Below are the code and all the weights of a small trained network. Each question names an input and a class and asks about switching units off, where a switched-off unit gives its printed mean instead of its output.

import numpy as np


def w(rows, s, z=0):
    codes = np.array(rows[::2]) - 128.0
    scale = np.full(codes.shape[1], s)
    scale[-1] = z or s
    return codes * scale


def norm(h):
    return h / np.sqrt((h * h).mean(-1, keepdims=True) + 1e-5)


def f(y):
    return np.maximum(y, 0)


def log_softmax(a):
    a = a - a.max(-1, keepdims=True)
    return a - np.log(np.exp(a).sum(-1, keepdims=True))


def net(x, mask):
    res = np.array(x, float).reshape(1, 6) / 4 @ E
    u = 0
    for l in range(3):
        y = f(norm(res) @ A[l][:, :-1].T + A[l][:, -1])
        res = res + np.where(mask[u : u + 8], y, B[l][:, -1]) @ B[l][:, :-1]
        u += 8
    return log_softmax(norm(res)[-1] @ U[:, :-1].T + U[:, -1])


A, B = {}, {}
E = w([
[132,151,117,74,97,157,162,115,75,108,194],'x0',
[163,152,199,81,131,32,222,77,73,237,99],'x1',
[125,144,84,147,94,167,119,163,42,91,161],'x2',
[124,149,107,24,103,151,97,158,163,132,115],'x3',
[124,2,76,107,91,170,130,122,90,104,86],'x4',
[110,111,184,117,187,183,28,75,142,21,155],'x5',
],0.0089)
A[0] = w([
[128,14,110,143,117,132,137,122,79,125,96,7],'L0N0',
[126,147,169,104,149,131,76,126,149,97,108,53],'L0N1',
[126,78,167,145,156,110,99,112,232,127,70,2],'L0N2',
[128,107,62,103,107,149,103,178,119,111,111,22],'L0N3',
[128,110,106,201,132,145,91,148,192,85,138,20],'L0N4',
[130,105,93,116,110,139,128,148,116,127,115,53],'L0N5',
[130,103,126,4,121,137,129,126,169,124,140,9],'L0N6',
[128,113,137,152,140,149,101,111,86,77,173,37],'L0N7',
],0.03,0.0076)
B[0] = w([
[164,27,19,175,153,84,153,80,29,135,19,216],'L0N0',
[155,145,93,138,200,66,33,163,71,146,108,205],'L0N1',
[166,36,254,93,167,174,121,89,174,217,195,252],'L0N2',
[109,79,121,51,80,152,108,221,153,126,190,205],'L0N3',
[99,179,53,213,160,155,155,137,206,118,119,238],'L0N4',
[168,122,102,69,118,135,99,202,94,129,147,166],'L0N5',
[92,214,128,79,60,127,131,36,192,104,49,211],'L0N6',
[146,140,185,129,126,141,175,97,84,88,166,208],'L0N7',
],0.023,0.018)
A[1] = w([
[65,162,113,241,125,131,110,169,185,118,140,35],'L1N0',
[138,178,152,181,90,74,217,152,139,237,140,153],'L1N1',
[147,191,107,148,160,57,164,138,108,176,115,154],'L1N2',
[112,138,121,128,64,124,96,180,159,96,85,24],'L1N3',
[118,154,119,236,158,158,137,171,184,112,160,3],'L1N4',
[107,171,244,211,102,145,137,129,25,5,185,42],'L1N5',
[85,89,160,103,49,126,100,236,118,127,160,14],'L1N6',
[143,179,157,156,82,63,206,197,113,216,123,167],'L1N7',
],0.019,0.0039)
B[1] = w([
[96,123,58,189,196,157,143,116,137,116,109,208],'L1N0',
[18,111,156,165,95,95,139,161,93,143,133,246],'L1N1',
[116,156,119,128,132,59,154,192,107,157,156,223],'L1N2',
[77,140,178,90,120,143,170,141,157,147,197,176],'L1N3',
[103,199,114,200,144,155,130,118,197,76,91,228],'L1N4',
[226,176,226,71,123,115,219,90,60,96,252,217],'L1N5',
[80,86,132,84,107,151,119,192,103,91,208,189],'L1N6',
[54,111,146,183,109,75,166,165,140,170,109,219],'L1N7',
],0.016,0.011)
A[2] = w([
[180,115,157,161,86,150,59,188,115,108,109,19],'L2N0',
[193,132,176,231,4,164,39,162,133,95,64,29],'L2N1',
[151,165,160,209,100,164,74,145,133,83,84,22],'L2N2',
[111,137,191,160,129,139,57,122,106,105,118,42],'L2N3',
[181,150,197,172,35,169,77,174,132,94,71,64],'L2N4',
[170,151,165,182,109,152,34,163,78,89,96,38],'L2N5',
[150,100,155,157,85,146,29,140,101,106,69,29],'L2N6',
[177,122,198,209,52,158,59,164,106,86,68,1],'L2N7',
],0.023,0.0037)
B[2] = w([
[175,185,145,113,118,165,69,109,182,90,79,170],'L2N0',
[198,124,169,75,130,135,81,66,104,55,123,128],'L2N1',
[160,144,82,169,83,203,117,173,181,131,118,252],'L2N2',
[144,57,139,158,74,135,91,196,85,126,121,227],'L2N3',
[107,146,180,199,96,145,81,92,114,78,80,155],'L2N4',
[160,139,100,123,96,117,55,213,68,97,131,153],'L2N5',
[94,173,170,245,56,91,130,171,101,115,94,188],'L2N6',
[72,151,137,139,135,156,102,131,157,105,122,128],'L2N7',
],0.013,0.0035)
U = w([
[101,222,149,47,47,106,100,46,170,123,43,134],'0',
[54,139,167,183,88,64,170,188,97,166,135,133],'1',
[121,167,75,244,204,207,146,138,202,84,153,180],'2',
[184,22,44,162,118,113,174,98,28,129,39,182],'3',
[98,91,72,51,50,186,120,239,133,80,182,80],'4',
[165,51,248,137,183,156,83,76,186,225,146,147],'5',
[201,192,187,138,136,130,193,94,46,55,210,168],'6',
[170,191,143,140,192,62,32,157,72,135,126,2],'7',
],0.013,0.0022)

Each question gives the input, the list of numbers given to net, and the class t.
The units are the neurons (one row each of A and B). Each row of codes is followed by its name. A weight is (code - 128) times the scale printed after its matrix; where a second scale follows, it is the last column's (A, B and U).
mask holds one flag per neuron, layer by layer. A switched-off neuron (its flag False) gives its mean, the last column of its row in B, instead of its output. The means were averaged over made-up inputs and are rounded, as every weight is.
A unit's drop is (log p(t) with every unit on - log p(t) with that unit switched off) / (log p(t) with every unit on - log p(t) with every unit switched off).
The circuit of an input: a set's keep is (log p(t) with only the set's units on - log p(t) with every unit switched off) / (log p(t) with every unit on - log p(t) with every unit switched off). Starting from the 12 units with the biggest drops (on a tie, the unit counted first), units are removed one at a time, each time the one whose removal leaves the highest keep (on an exact tie, the one counted first), for as long as the keep stays at least 0.8.
units of the circuit, in order: the units of the circuit, biggest drop first
unit that matters most: the unit with the biggest drop
top k neurons: the k neurons with the biggest drops, biggest first
top k neurons in layer l: the k neurons of layer l with the biggest drops, biggest first
drop when u is switched off: that unit's drop, to one decimal
input [4,5,-3,2,-6,3], class 0: unit that matters most	L0N2
input [8,-6,5,-2,2,6], class 6: top 2 neurons	(L0N7 L1N5)
input [-1,0,6,8,-7,-6], class 4: units of the circuit, in order	(L0N4 L1N6 L0N0)
input [1,2,1,2,-3,2], class 7: top 2 neurons	(L0N1 L0N4)
input [0,7,-6,-7,-2,-1], class 1: top 2 neurons	(L0N2 L1N1)
input [0,-1,8,5,-6,8], class 6: top 2 neurons	(L0N7 L1N5)
input [3,-3,-6,-5,-4,1], class 2: top 2 neurons	(L0N4 L1N4)
input [5,6,-3,-3,-8,-1], class 1: top 3 neurons	(L0N2 L0N7 L0N4)
input [-7,-2,-3,5,8,-1], class 3: top 2 neurons in layer 0	(L0N0 L0N5)
input [6,2,7,7,-5,-6], class 4: top 4 neurons in layer 0	(L0N4 L0N0 L0N7 L0N1)
input [5,-1,7,-1,-2,-3], class 4: top 2 neurons	(L1N6 L0N3)
input [3,4,2,2,3,-3], class 3: drop when L0N0 is switched off	0.6
input [0,5,-4,1,6,-4], class 3: drop when L0N0 is switched off	0.2
input [8,-1,-6,8,-5,6], class 0: drop when L0N6 is switched off	0.8
input [4,-5,-4,6,-2,8], class 0: top neuron	(L0N6)
input [4,-3,6,-7,0,2], class 6: top 2 neurons	(L0N7 L1N5)
